Each row has a class, written as a number after it.
[-34  -7  79 -45  -9  -3 -11  24  15  19  27 -88  45  17  87  13  29  20
 -68 -36  -1 -51 -29   1 -12  36  19  22  72  11 -17  15  -4 -21  10  53
 -16 -17  26 -15  13  -7] => 6
[ 13  11  21  -8   3  19  21 -12  19  27   9  28 -75  -4  20   3 -25  10
  -3   1  67  28  31   5  -1   6   8  19 -18   6  -2  -3  25 -41  20   4
 -41  -1   0  -7  15  -9] => 0
[  14    5   41  -15   11    6   12   -9    2   12    3   24 -100    7
   17   -5  -10   20    2  -12   77   19   33   20   -1    2    4   30
   -9   18   -1   -6   23  -47   16    1  -41  -13    1   -4   33  -10] => 1
[-21  43 -23 -16  -7 -43 -14 -40 -40  -1  -1  -8   6 -19  53 -14 -38 -33
 -29 -34 -58 -27 -42 -53  -4  -7  10   6  16  35 -31  47  -9  -9 -33 -10
  -2 -44   6 -31  23  -2] => 0
[-62 -65  34 -35  -2 -41 -32  -9  44  -5 -28 -39  56 -24  37 -33  -2 -27
  26   6 -17  -8  10  -8  33 -39  12  11  80   5  13  35   9   9 -73 -48
 -35 -15 -12  14   2 -34] => 5
[ -5  46 -26 -16  -4 -56 -26 -21 -36   6 -11  -8 -16 -22  42  -6 -41 -26
 -29 -41 -51 -39 -33 -36  -9   4   1  -6  29  37 -57  25 -17 -16 -44  10
 -11 -69 -10 -20  41 -11] => 1
[ 11   4  30 -11   6  14  21 -10   2  26   4  18 -94   2  22  -6 -26   0
  -1  12  72  18  36  18   3   2  -1  23 -14   0   2  -5  22 -42  11 -12
 -43 -18  -9  -8  23  -8] => 4
[-30 -13  76 -54  -6 -18  -4  18   0   7  13 -89  47  17  77 -16  65 -15
 -51 -45 -19 -67 -23  13  -4  13  33  22  76   5 -14  14 -13 -10  -1  21
  -9 -20  17  12  17   1] => 5
[  8   2  25   4   4   7  14 -22  10  23   5  15 -82   0  21 -13 -20   6
   3   4  77  18  38  12   4  -1   6  18 -14  16  -1  -6  25 -37  13  11
 -37 -15   6   2  31  -8] => 0
[ 10  41 -40 -20   0 -30 -13 -29 -25   0 -13   8 -21 -25  51  -5 -69 -44
 -26 -11 -47 -35 -54 -38  12  33   9   7  25  35 -39  34 -21 -19 -32 -25
 -18 -62 -12  -7  49  -3] => 3
[ 16  13  46 -11  -1  -2  25 -13  -4  24   2  26 -98  -7  19  -4  -3   8
  -6  -7  60  12  37   8   7  -3  14  15  -2   6   0  -3  23 -40  22 -19
 -39 -16   2   2  11  -4] => 5
[ 10  -2  32 -10   3  -2  17  -6   4  16  -2  17 -92  12  19   2 -17  24
  -5  -2  68  10  28   9   5   4  11  14 -15   9  10  -8  19 -38  17  -1
 -36 -14   5 -24  25  -3] => 7
[  5 -22  57 -29   7  21  42  -6  -9  16  -1  -1 -94   0  28 -23  14  15
   0  12  82  11  33  11  -3 -20  -5  16  21  14   9   4  14 -45  17  -5
 -26 -15   6 -19  31  12] => 6
[-57 -76  25 -19  10 -57 -40 -13  41  11 -25 -36  65   2  18 -35 -22 -20
  18  22 -27  12   1 -16  47 -45   5   7  58   9   7  18 -10  12 -82 -52
 -20 -27  -8  25   7 -20] => 1
[-44 -67  22 -15   0 -71 -30 -20  45  15 -35 -37  61 -16  19 -36 -25 -22
  20  28 -29   7   8 -22  44 -52   6  -3  70   4  10  28  -3  17 -75 -61
 -20 -37   1  31  -2 -26] => 5
[-64 -70  14 -15   1 -58 -27 -27  54  19 -21 -39  85  -4  29 -37 -31 -25
  14  32 -23  19  14 -20  40 -37   8  -1  49  -3  16  27  -1  15 -75 -45
 -19 -19   2  26   8 -20] => 0
[  0  35 -41  -8 -10 -41 -19 -40 -30  13 -17  -6 -16 -30  39  -9 -53 -31
 -31 -18 -40 -35 -42 -49  -8  -4   3 -15  37  31 -56  30 -13 -13 -46  -1
 -11 -74  -5 -34  23  -8] => 6
[-44   1  67 -40   1  -9   2  31  24  13  16 -80  74  31  60  12  39   8
 -50 -25 -19 -53 -27   9  -8  30  20  23  61   3  -4  26  -7   2   8  48
 -18  -5  23  -7   4 -11] => 7
[-27   6  88 -43 -14  -7 -10  19   9  22  26 -86  45   5  98  10  38   8
 -64 -50 -15 -61 -25  -3 -13  31  29  23  69   8 -16  13  -1 -17   9  42
 -14 -12  28   0  24 -11] => 5
[-48   0  73 -51  -4   5 -19  27  20  20  25 -94  61  38  78   8  57  19
 -55 -53 -20 -50 -24  12 -14  31   2  19  81  16 -15  19 -10 -34  -2  49
 -15 -14  28  -4  15 -10] => 1
[ -9  42 -44 -15  -5 -56 -24 -42 -35  12 -12  -8 -43 -24  53 -11 -52 -27
 -26 -24 -40 -36 -37 -39  -2   5   4  -4  37  31 -51  30 -18 -21 -45  -2
  -2 -71  -4 -28  35  -4] => 3
[ -5  49 -22 -14 -11 -58 -28 -15 -34 -10  -9  12 -13 -27  52  12 -44 -14
 -32 -41 -61 -25 -33 -52   3  17  -6  -9  20  32 -35  39 -10 -22 -29  -1
 -20 -57  -7 -14  41  -1] => 1
[ -4 -11  38 -24  11  24  41 -19   7  21  -1  -1 -68   5  38 -23   7  -5
   8   6  77  13  35   6  -6 -20   3  13   7   7  10  -3  14 -45  15  10
 -25 -12  10  -2  38   5] => 0
[-32 -13  76 -46  -9   0 -10  16   2  13  25 -94  35  13  89  -5  31  16
 -65 -47   1 -51 -30   0 -12  25  21  27  70  12 -15  16  -3 -19   6  49
 -12 -18  32 -18  10   2] => 6
[ -60    1   79  -51  -14    0  -17   37    7   25   29 -103   48   38
   80    0   59   22  -68  -52  -24  -58  -15   16  -16   39    6   13
   82    1  -12   26   -5  -26   -5   37  -15  -15   22  -13    5  -12] => 4
[-70 -78  16 -27  -4 -64 -37  -8  41  14 -26 -56  82 -10  28 -51 -12 -21
  21  12 -34  11  14 -13  35 -39 -14  -4  86   5   0  33  -3  13 -89 -21
 -31 -30  -1  15   2 -29] => 0
[  18   10   17    6    2   16   11  -12   -1   25    3   26 -109    0
   11   -7  -27   -1    2    9   77   10   40   27    4    7    1   19
  -25    1   -2   -9   22  -44   10   -9  -40  -17  -16  -11   29   -7] => 4
[-40 -28  64 -63  -5  -9  -1  27  -5   8  16 -95  61  15  91  -6  52 -16
 -51 -38 -19 -57 -18  11   1   6  26  16  64  -6 -16   7 -15  -9  -3  29
  -9 -10  19   6   6   4] => 2
[-11  30 -23 -13  -5 -34 -11 -38 -39  -7 -13  -5  -1 -25  43 -16 -44 -35
 -24 -12 -52 -30 -48 -44   0  -6  12   8  24  33 -36  54  -8  -8 -31 -26
  -4 -46   3 -36  14   2] => 6
[-68 -82  34 -51   4 -47 -20   1  39  -1 -27 -64  59 -14  51 -43  -2 -26
  14  13  -8  -4  17   0  35 -41  12   4  84   3   6  30   6   5 -83 -42
 -32 -10 -13  24  13 -33] => 2
[-64  -1  96 -56   2  -6  12  31  11  16  31 -87  64  25  83  -1  46  -4
 -51 -25 -13 -39  -6  19 -16  31  16  31  64  -1  -2  26   6  -9   7  47
 -20   2  19   0  18 -20] => 4
[-76 -80  29 -49   3 -50 -34  -1  42 -11 -27 -43  42 -15  37 -39  -7 -17
  29  12  -7   3  10   4  36 -33   9  16  81   2  24  33   2   8 -80 -39
 -29  -2 -13   6  12 -29] => 3
[ -5  35 -36 -18  -8 -60 -20 -23 -30  -7 -22   1  -6 -20  56   9 -48 -22
 -34 -25 -56 -36 -41 -58   6  16  11 -17  20  26 -28  35 -12 -10 -31  -5
 -16 -66   1 -31  35   3] => 7
[-64 -89  29 -45   9 -53 -34   5  34 -10 -30 -58  52  -2  32 -53   7 -20
  20  11 -14 -17   2   3  43 -30  16  16  83  20  13  32   3  10 -81 -44
 -34 -20 -13  12   8 -21] => 7
[-71 -82  12 -28 -10 -74 -37 -12  45  15 -24 -67  78   6  28 -52 -15  -8
  22  16 -25  16  14 -10  30 -39 -10  -1  79  -1  14  26 -10   9 -89 -34
 -17 -27  10  24  12  -7] => 0
[ 29  -5  38 -13   8  37  29   7   1  24  -9   4 -68   3  28 -14   9   1
   5   9  66  -2  27  21   4  -2  -2  11   5   8 -19 -15  12 -50  16   7
 -34 -10  -7  17  35  -1] => 1
[-18  39 -26 -11 -10 -44 -18 -25 -36  -5 -18   8  -6 -27  60   2 -47 -36
 -34 -21 -57 -35 -29 -46   4  13  -1 -12  16  20 -28  40  -8 -14 -31 -11
 -20 -58  -7 -18  37   0] => 4
[ 26   0  24  -7   7  42  36  -7   9  33  -2  15 -78   3  34  -6 -16 -17
  -1  25  78  -1  31  18   1   7  -6  19   1   1 -15 -12  14 -51  16   4
 -43 -20 -15  20  39  -9] => 4
[-25  30 -20  -7  -7 -35 -18 -36 -45   0  -9  -5   1 -27  57  -3 -43 -42
 -22 -16 -63 -21 -34 -46   0  -8   5  -3  23  26 -37  47  -9  -7 -43 -21
  -9 -45   3 -35  25  -8] => 2
[  12   12   20  -12    1   -5   18  -13    2    9    2   28 -114   -2
   19   -4  -21   24    2    3   72   22   32   19    6   10    4   21
  -13   -3    8    2   21  -41   17  -10  -32   -1   -5  -14   21   -2] => 3
[-41 -17  66 -62  -6 -19  -4  27  -5   6  20 -79  35  22  80  -8  49  -3
 -53 -41 -14 -50 -25  12   4  29  29  27  66  -1  -6   9 -18 -13   0  30
  -6  -4  16   9  12   7] => 3
[-59 -73  23 -19  -4 -75 -39  -2  41  20 -34 -51  79   1  11 -48 -15 -10
  20  14 -38  10  10  -8  36 -40 -15  -8  81  -4   4  32 -14   6 -97 -41
 -20 -33  -5  37  24 -13] => 1
[-22  33 -18 -21  -8 -47 -15 -32 -45   6 -12   2   3 -39  55   3 -48 -48
 -28 -30 -61 -24 -28 -50   1 -19  11  -6  19  21 -40  44  -9  -8 -46 -17
 -11 -48  -6 -27  21 -15] => 2
[ 24   7  18  -3   8   5  19  -7  14  14   3  33 -95   1  13  11 -29  16
   1   1  65  21  30  16   1   9   7  24 -19  10   6  -5  19 -44  22  -4
 -43 -14  -9 -18   7 -15] => 7
[ 17  34 -35 -10  -4 -19 -15 -25 -28  -9 -19   2 -10 -33  39 -18 -67 -43
 -24 -14 -48 -38 -53 -29  -1  33   4   3  33  42 -44  44 -14 -21 -31 -30
 -26 -74  -9 -16  42  -6] => 6
[-58   6  72 -39  -2   0  15  22  30  15  28 -87  85  24  79   3  44   6
 -46 -27 -10 -36 -14   4 -18  21  19  28  61  -2  -1  27   3  -1  16  65
 -14  14  35  -1  -2 -10] => 0
[-35   2  97 -54 -11 -19 -11  20  11  15  30 -92  39  13 103   9  47  16
 -65 -55 -11 -64 -27   0 -12  30  25  27  76   7  -8  10  -3 -23  16  45
 -14 -13  35  -7  25  -6] => 5
[-71 -87  24 -34  -1 -65 -41  -1  33  10 -27 -55  70 -10  26 -49 -10 -30
  14  14 -35   6  26   4  36 -27 -20  -5  92   3  -7  30  -2  10 -96 -29
 -38 -36 -22  25  12 -44] => 4
[-32  55 -23 -10  -7 -42 -20 -43 -46  18   3 -21 -23 -14  55  -9 -44 -42
 -41 -25 -43 -45 -32 -48  -8   9   5  -6  30  28 -48  30 -15  -9 -50  -4
 -10 -69 -12 -29  35  -3] => 4
[-67 -90  23 -47   8 -48 -27   4  47  -9 -38 -60  59  -4  38 -48  -2 -25
  24  12  -9 -11  10   2  39 -34  11   8  87  21  10  34   5   8 -86 -28
 -39 -25 -17  17  16 -30] => 7
[-64 -80  20 -23   6 -43 -32 -18  39  14 -23 -44  58  -4  26 -40 -31 -29
  13  33 -21  19   9 -16  45 -40  -3   7  60   3  12  28   1  16 -82 -55
 -29 -26 -11  20   0 -22] => 4
[-55 -17  74 -55  -2  -2  -1  26  -9   8  26 -88  54  23  89 -11  58 -22
 -58 -33 -23 -61 -13  15   1  25  24  25  64   2 -15  13 -12 -11  -4  28
 -12  -8   0   7  11  -2] => 4
[  -3    4   38  -17    3    0   14  -10    4   23    6   23 -107    4
   24    5  -15   22   -1    3   67   26   32   12    6    1    5   21
    0    8    7   -2   18  -44   10   -4  -32   -8    1  -18   17  -13] => 3
[-50  -1  77 -49 -13  -6 -19  27   8  19  25 -93  57  32  79   3  51  17
 -51 -58 -24 -48 -17  16 -18  33  -6  22  84  16 -19  18 -12 -35  -6  51
 -22 -14  31   5  23  -8] => 1
[-74 -79  26 -54   4 -46 -34  -6  33 -13 -21 -60  39 -14  51 -40  -3 -19
  19  -1   3  -4  16  -3  32 -32  12   7  83   3  16  27   8   3 -79 -41
 -33 -15  -8   9  15 -28] => 2
[  17    0   27    3    3   33   24  -16  -10   26   -1   10 -100   -3
   21  -21  -10   -2  -11    1   73    6   37   17    0   -3   -1    7
  -12   -2    0  -12   17  -40    5   -7  -36  -12  -12  -11   23    0] => 4
[-44  -9  85 -54   1  -9   6  28  22  19  24 -79  71  14  72  17  45   5
 -51 -21   5 -41 -15   9 -12  24  18  29  76   2  -7  25   2  -8  14  61
 -20  -2  23  -7   4 -20] => 6
[-28  39 -34 -12  -4 -59 -24 -49 -26  12  -7 -10  -4 -21  59  -8 -45 -34
 -33 -34 -41 -37 -33 -56  -3  -8  12  -8  26  37 -43  26 -11 -10 -40  15
  -9 -65  10 -26  31  -5] => 0
[  2 -11  43 -34  13  14  41  -8   0  12  -1  21 -95   7  26  -7  -2  13
  -2  -7  74  10  29   7  -3  -8   6  26   6  17   5   3  17 -44  18   0
 -40 -13   0 -17  30  -3] => 7
[-76 -84  30 -25  -2 -65 -41   3  27  14 -23 -53  72 -15  31 -46 -14 -34
  13  21 -45   2  20  -2  42 -30 -17   0  89   5  -5  30  -6  14 -96 -36
 -38 -33 -24  23   5 -39] => 4
[ 14   8  29  -6   9  16  14 -11   8  21  -4  29 -79   4  15   1 -19   5
   8  -2  64  16  29  16   2   0  -5  17 -11  13  -4  -9  14 -50  10   3
 -40 -18  -5   2  36  -8] => 1
[ 37 -13  30 -16   6  44  44  -2  18  21 -10   5 -70  -9  24 -18 -12   2
   1  27  79   3  20  21   1   6 -10  12  16   7 -22  -5  17 -47  26   5
 -46 -14  -7  12  23   1] => 6
[-71 -81  25 -46   6 -51 -35   3  53  -3 -33 -49  55 -18  41 -44 -14 -22
  28  17 -15   1   2   3  38 -29   9  11  91   2   9  36   2   2 -84 -33
 -28  -7 -17  22  11 -34] => 3
[-38 -13  75 -49  -2  -6 -10  21  10  17  21 -90  51  26  89   5  39  15
 -63 -49 -19 -50 -32   0 -12  24  24  20  65  18  -6  12  -7 -20   2  50
 -12 -23  34  -7  16  -1] => 7
[-78 -92  38 -50   5 -48 -26 -11  45  -9 -31 -61  67 -16  48 -45   4 -27
  20  22  -4   2   9  -9  37 -45   3   5 102  16  12  41   8   1 -83 -29
 -35 -18 -14  16   5 -32] => 6
[ 19  36 -49  -8  -8 -17 -23 -27 -31  -7 -12   7 -19 -38  32  -8 -68 -41
 -22 -14 -44 -37 -50 -38   3  31  -2   3  28  43 -52  43 -11 -13 -34 -24
 -25 -66 -18 -28  37  -8] => 6
[  -2  -14   47  -48   13   20   40  -10   -5   12    0    9 -114    1
   33  -25    5   15    4    1   80   15   27   12    1   -6   -1   23
   20   11    3    2   15  -49   16   -5  -29   -4    4  -11   43    9] => 3
[   5   12   30  -13    3   -2   13  -15    0   19    5   28 -114    1
   24    5  -27   23   -3    3   73   19   23    4   10   10   10   20
  -12    1   10   -5   16  -42   18  -10  -31   -7    5  -19   24    0] => 3
[-50 -22  69 -55   1   2   0  25  -5   4  19 -95  52  22  93 -21  59 -25
 -53 -33 -23 -66 -20  16  -1  18  25  23  68   4 -16  15 -12 -16  -3  29
  -8 -12   5   7  12   1] => 4
[ 13  25 -35 -10  -3 -34 -19 -21 -31 -14 -14   1 -10 -35  45 -13 -59 -45
 -23  -6 -45 -43 -45 -30  10  37   7   6  34  42 -45  40 -13 -12 -28 -22
 -25 -70 -13 -16  41  -6] => 6
[  3 -26  53 -38  11  18  44  -8  -8  11   0  -4 -93  -3  34 -25  13  11
   2  15  86  12  36   9   0 -14  -4  18  24  13  -1   3  19 -41  20   1
 -31 -19   3 -16  31  11] => 6
[-17  34 -10 -28  -9 -61 -14 -11 -41 -12 -10   2 -12 -35  66   7 -40  -9
 -38 -40 -57 -25 -26 -47   2  11   2 -20  22  15 -25  35  -3 -17 -19  -6
 -15 -46   9 -30  31  -4] => 2
[  6 -11  47 -22  15  30  38  -7  -7  21  -7   0 -83  10  25 -24  22   2
   8   6  71   9  30   9   0 -29   2  13  11  13  -3  -3  11 -48   8  -2
 -22 -11   1   3  37  13] => 1
[-18  37 -39 -10  -4 -57 -26 -40 -37   7 -10  -8 -16 -13  40  -3 -48 -33
 -35 -30 -51 -46 -44 -52   0   8  11  -9  29  40 -46  24 -21  -4 -47  -2
 -13 -71  -2 -35  29  -6] => 7
[-49   1  74 -45  -4 -13   2  30  16  18  15 -75  60  10  78  17  28   4
 -46 -31  -5 -42 -10  10 -13  17  17  17  59  -5  -6  21   3  -6   5  55
 -24  -2  31  -5  16 -18] => 2
[  -9  -10   52  -44   14   11   46  -12   -2   15    5   13 -110    5
   34  -18    9   14    1    9   78   22   29    8    0  -10    0   22
   17    8    9   -1   14  -46   19    0  -27   -4    6  -11   39   10] => 3
